[  8  -2 -11 -16  -6  -7   0   0  27 -13 -29 -10  -4   1  -3  -1] -> <77>
[ -1  -1 -10   7  -3  -2  -1   1 -63  -2  17   7  -2  -3   0  -8] -> <77>
[  3  -3  -2  13   2   3  -5  -2 -40   9 -29 -31 -15  -2  -5  -7] -> <77>
[  0   0  -5  16   6  13  -1   1 -57  47 -22  15   1  -2  -2 -10] -> <77>
[ 12   0 -13   6   2   1  -2  -1  54  12 -37 -27 -13   2  -9   1] -> <77>
[ 7  0 -8 -7 -2 -3  2  3 18 -5  0  8  5  0 -1 -3] -> <77>
[ 4 -4 -3 -5 -3 -1 -4  1  1 -7  2 11 -4 -1 -1 -6] -> <77>
[  5   2 -14  10   4   4   0  -1  -4  32  43 -23  -7   0   3  -5] -> <77>
[  3  -1  -5  -5  -3  -5  -1  -3   3  -2  -2 -47 -11   0   0  -1] -> <77>
[  6  -7 -10 -10  -5  -5  -8  -1  -7 -26 -12 -15 -14  -2  -2 -11] -> <77>
[ 10  -4 -12  -2  -2  -3  -2   2   1 -20  -3  12  -4  -1  -2  -9] -> <77>
[  3  -4 -10 -12  -4  -3  -3   0   6 -21 -23   7  -5  -1  -1  -5] -> <82>
[  7   1 -15  -6  -3  -5   3   4   0  -3  41  21  11  -1   2  -8] -> <77>
[ 6  0 -9  2  1  1  0  0 29  9 12  2 -6  1 -1  0] -> <77>
[  1  -5  -5   4   0   3  -5   1 -35   4  -7   6  -3  -2   0 -10] -> <77>
[  1   6 -12   6  -1  -1   5  -3 -56  16   2 -22  -5   0   1  -3] -> <77>
[  5  -7 -11  -2  -3  -1  -9   0 -26 -14  40   5 -10  -3   0 -14] -> <77>
[  6  -4 -11 -12  -4  -4  -4   0  14  -9 -40   5 -10  -1 -19  -7] -> <77>
[ 2  2 -8 -2  0 -3  4  1  1  2 63 14  5  0  5  0] -> <77>
[ -1   3  -6   7   2   0   3   0 -57  12 -13   1  -2  -2   0  -5] -> <77>
[  3  -1 -11 -17  -8  -7   3   3 -46 -26  -1  18  14  -2   0  -8] -> <77>
[  9   2 -14   3   4   1   2   0  45   7 -28  -2  -4   1  -6   3] -> <77>
[ 11  -6 -19 -11  -3  -5  -6  -1  23 -21  58 -22 -16  -1   2 -12] -> <77>
[  5  -1  -9 -23 -13  -8   0  -2  10 -60  -2 -10  -5   0  -1  -2] -> <82>
[  1   0 -12   8   0   4   2   4 -63  18   2  30   9  -3   0  -8] -> <77>
[-1 -1  2 -3  1  0 -1  1  0 -5 -9 15  5  0  0 -1] -> <77>
[  6   1 -14   8   0   3   2   2  -1  17  17  10   1   0   0  -7] -> <77>
[  5  -2 -10 -16  -3  -7  -2  -2   0 -19  13 -20 -11  -1   1  -7] -> <77>
[  4  -6  -7 -20 -10  -6  -4  -1 -15 -48 -32 -17 -14  -2  -4  -8] -> <82>
[  8  -1 -14   8   1   3  -1   1   3  12 -29   8  -3  -1  -3  -8] -> <77>
[  8  -2 -12 -12  -5  -5  -3  -1  21  -7  40 -16 -11   0   1  -4] -> <77>
[  6   2 -10 -15  -4  -9   5   0  28 -18  18   6   8   1   3   4] -> <77>
[  6  12 -13 -13   0 -14  18   1  36   9 -17  10  22   4   0  14] -> <77>
[  5  -9  -6   1  -2   4  -9   1   3 -11 -33  15  -5  -2  -4 -12] -> <77>
[  7  -3 -13 -18 -10  -8  -1  -2  25 -48   7 -20 -12  -1  -1  -8] -> <77>
[  4  -3  -8   8   0   5  -5   1  -4   6 -31  -2  -9  -2  -3 -10] -> <82>
[  6  -5 -12 -20 -11 -10  -3  -2   3 -57  -9 -20 -11  -1  -1  -7] -> <82>
[  2  -2  -4 -10  -1  -3  -3   1   8 -12 -15  11  -1  -1  -1  -5] -> <77>
[  9  -4 -16 -23  -5  -7  -3  -2  24 -27  36 -28 -16   0   1  -4] -> <77>
[  6   0 -12   2   2  -1   2   2   7   3  23  16   5   0   1  -5] -> <77>
[ 10   3 -13   9   1   0   3   0   8  13 -22  -5  -4   0  -1  -4] -> <82>
[  7  -2 -14 -11  -4  -6  -2   0  15 -18  -8   2  -3  -1  -1  -6] -> <77>
[  5  -1 -10  -4  -1  -3   0   0  -6  -1  28  -1  -4  -1   1  -6] -> <77>
[ 12  -6 -14  -6  -2   0  -5   1  63 -12  -7  10  -7   1  -3  -2] -> <77>
[  6  -2 -14  -5  -3  -5  -1   0 -21  -8  -9  -9  -9  -1  -2  -9] -> <77>
[  8   1 -14  -8  -3  -7   1  -1   7   1 -15  -8  -5   0  -1  -6] -> <77>
[  5  -3 -15 -19  -5  -8   0   1 -25 -36  11  13   2  -1  -1 -10] -> <77>
[  9  -3 -16   2  -2   0  -5   3  28  11 -13  15   1   0  -2  -6] -> <77>
[  3  -1  -8   6   1   6  -3  -2  -5  13 -18 -22 -12  -1  -2  -7] -> <77>
[  6  -1 -13  11   2   4  -4  -2  -5  19  -9 -10 -11  -2  -2  -9] -> <77>
[ 12   5 -29  -3  -2 -11   6  -2  -8   3 -21 -22  -7   0  -1  -9] -> <77>
[  6  -5 -12  -9  -4  -3  -3   3   4 -21  -3  11  -3  -1  -2  -7] -> <77>
[  2  -1  -6  -5   0  -3  -1  -1 -20 -11   0 -22  -9  -1   0  -5] -> <77>
[  7  -1 -10   4   0   2  -3  -1  14   3  23 -20 -11  -1   1  -5] -> <77>
[  8  -4 -14   5  -1   4  -5  -1   8   5  -9  -7 -12  -1  -3 -10] -> <77>
[  7   0 -11  -2  -2  -3   0  -1  20  -3  28 -11 -10   0   1  -4] -> <77>
[  5  -1 -11   1  -2  -5   0   1  -3  -4 -25  13  -1  -1  -3  -6] -> <77>
